Here is a tiny trained network, its code and every weight. The questions are about switching its units off for an input and a class, where a switched-off unit gives its printed mean instead of its output.

import numpy as np


def w(rows, s, z=0):
    codes = np.array(rows[::2]) - 128.0
    scale = np.full(codes.shape[1], s)
    scale[-1] = z or s
    return codes * scale


def norm(h):
    return h / np.sqrt((h * h).mean(-1, keepdims=True) + 1e-5)


def f(y):
    return y / 2 * (1 + np.tanh(0.7978845608 * (y + 0.044715 * y**3)))


def log_softmax(a):
    a = a - a.max(-1, keepdims=True)
    return a - np.log(np.exp(a).sum(-1, keepdims=True))


def net(x, mask):
    res = np.array(x, float).reshape(1, 5) / 4 @ E
    u = 0
    for l in range(2):
        y = f(norm(res) @ A[l][:, :-1].T + A[l][:, -1])
        res = res + np.where(mask[u : u + 5], y, B[l][:, -1]) @ B[l][:, :-1]
        u += 5
    return log_softmax(norm(res)[-1] @ U[:, :-1].T + U[:, -1])


A, B = {}, {}
E = w([
[53,135,118,92],'x0',
[47,100,118,227],'x1',
[120,2,84,86],'x2',
[122,123,98,163],'x3',
[159,91,203,125],'x4',
],0.0086)
A[0] = w([
[183,98,164,69,150],'L0N0',
[148,88,134,86,4],'L0N1',
[150,212,82,188,103],'L0N2',
[81,102,254,91,44],'L0N3',
[96,240,108,42,61],'L0N4',
],0.0079,0.0026)
B[0] = w([
[165,137,139,91,230],'L0N0',
[194,202,137,219,116],'L0N1',
[84,183,77,251,252],'L0N2',
[152,212,194,143,166],'L0N3',
[200,191,2,105,252],'L0N4',
],0.0066,0.0022)
A[1] = w([
[226,122,221,42,106],'L1N0',
[217,16,82,181,105],'L1N1',
[133,134,138,3,47],'L1N2',
[172,18,115,28,51],'L1N3',
[13,125,91,123,252],'L1N4',
],0.007,0.004)
B[1] = w([
[60,149,168,159,214],'L1N0',
[241,87,158,112,177],'L1N1',
[84,255,75,112,148],'L1N2',
[150,138,107,209,192],'L1N3',
[85,51,114,75,254],'L1N4',
],0.0079,0.0041)
U = w([
[75,175,64,238,162],'0',
[177,164,241,111,205],'1',
[101,156,140,104,44],'2',
[188,191,105,175,3],'3',
[174,203,38,30,194],'4',
[39,38,96,111,203],'5',
[249,65,115,137,166],'6',
],0.016,0.0045)

Each question gives the input, the list of numbers given to net, and the class t.
The units are the neurons (one row each of A and B). Each row of codes is followed by its name. A weight is (code - 128) times the scale printed after its matrix; where a second scale follows, it is the last column's (A, B and U).
mask holds one flag per neuron, layer by layer. A switched-off neuron (its flag False) gives its mean, the last column of its row in B, instead of its output. The means were averaged over made-up inputs and are rounded, as every weight is.
A unit's drop is (log p(t) with every unit on - log p(t) with that unit switched off) / (log p(t) with every unit on - log p(t) with every unit switched off).
The circuit of an input: a set's keep is (log p(t) with only the set's units on - log p(t) with every unit switched off) / (log p(t) with every unit on - log p(t) with every unit switched off). Starting from all 10 units, units are removed one at a time, each time the one whose removal leaves the highest keep (on an exact tie, the one counted first), for as long as the keep stays at least 0.8.
circuit, biggest first: the units of the circuit, biggest drop first
top k neurons: the k neurons with the biggest drops, biggest first
k most important neurons of layer l: the k neurons of layer l with the biggest drops, biggest first
drop of u: that unit's drop, to one decimal
input [-1,-8,4,4,6], class 1: circuit, biggest first	(L1N0 L0N4)
input [-6,0,3,-1,-8], class 6: circuit, biggest first	(L1N1 L0N4)
input [7,-2,5,-2,6], class 2: circuit, biggest first	(L0N3 L1N2 L1N0)
input [5,3,-2,5,-2], class 5: circuit, biggest first	(L1N4)
input [-6,4,4,-8,-7], class 6: top 3 neurons	(L1N1 L0N2 L1N0)
input [-2,8,3,1,8], class 6: top 3 neurons	(L1N1 L1N0 L0N2)
input [6,8,-1,3,-8], class 5: circuit, biggest first	(L1N4 L1N3)
input [7,-4,7,0,8], class 1: 2 most important neurons of layer 0	(L0N3 L0N1)
input [0,6,-2,3,7], class 1: drop of L1N3	0.2
input [8,5,-5,6,2], class 5: drop of L0N2	-0.1
input [8,6,-5,5,8], class 5: drop of L1N4	0.4
input [1,-5,5,-1,8], class 1: drop of L1N0	0.3
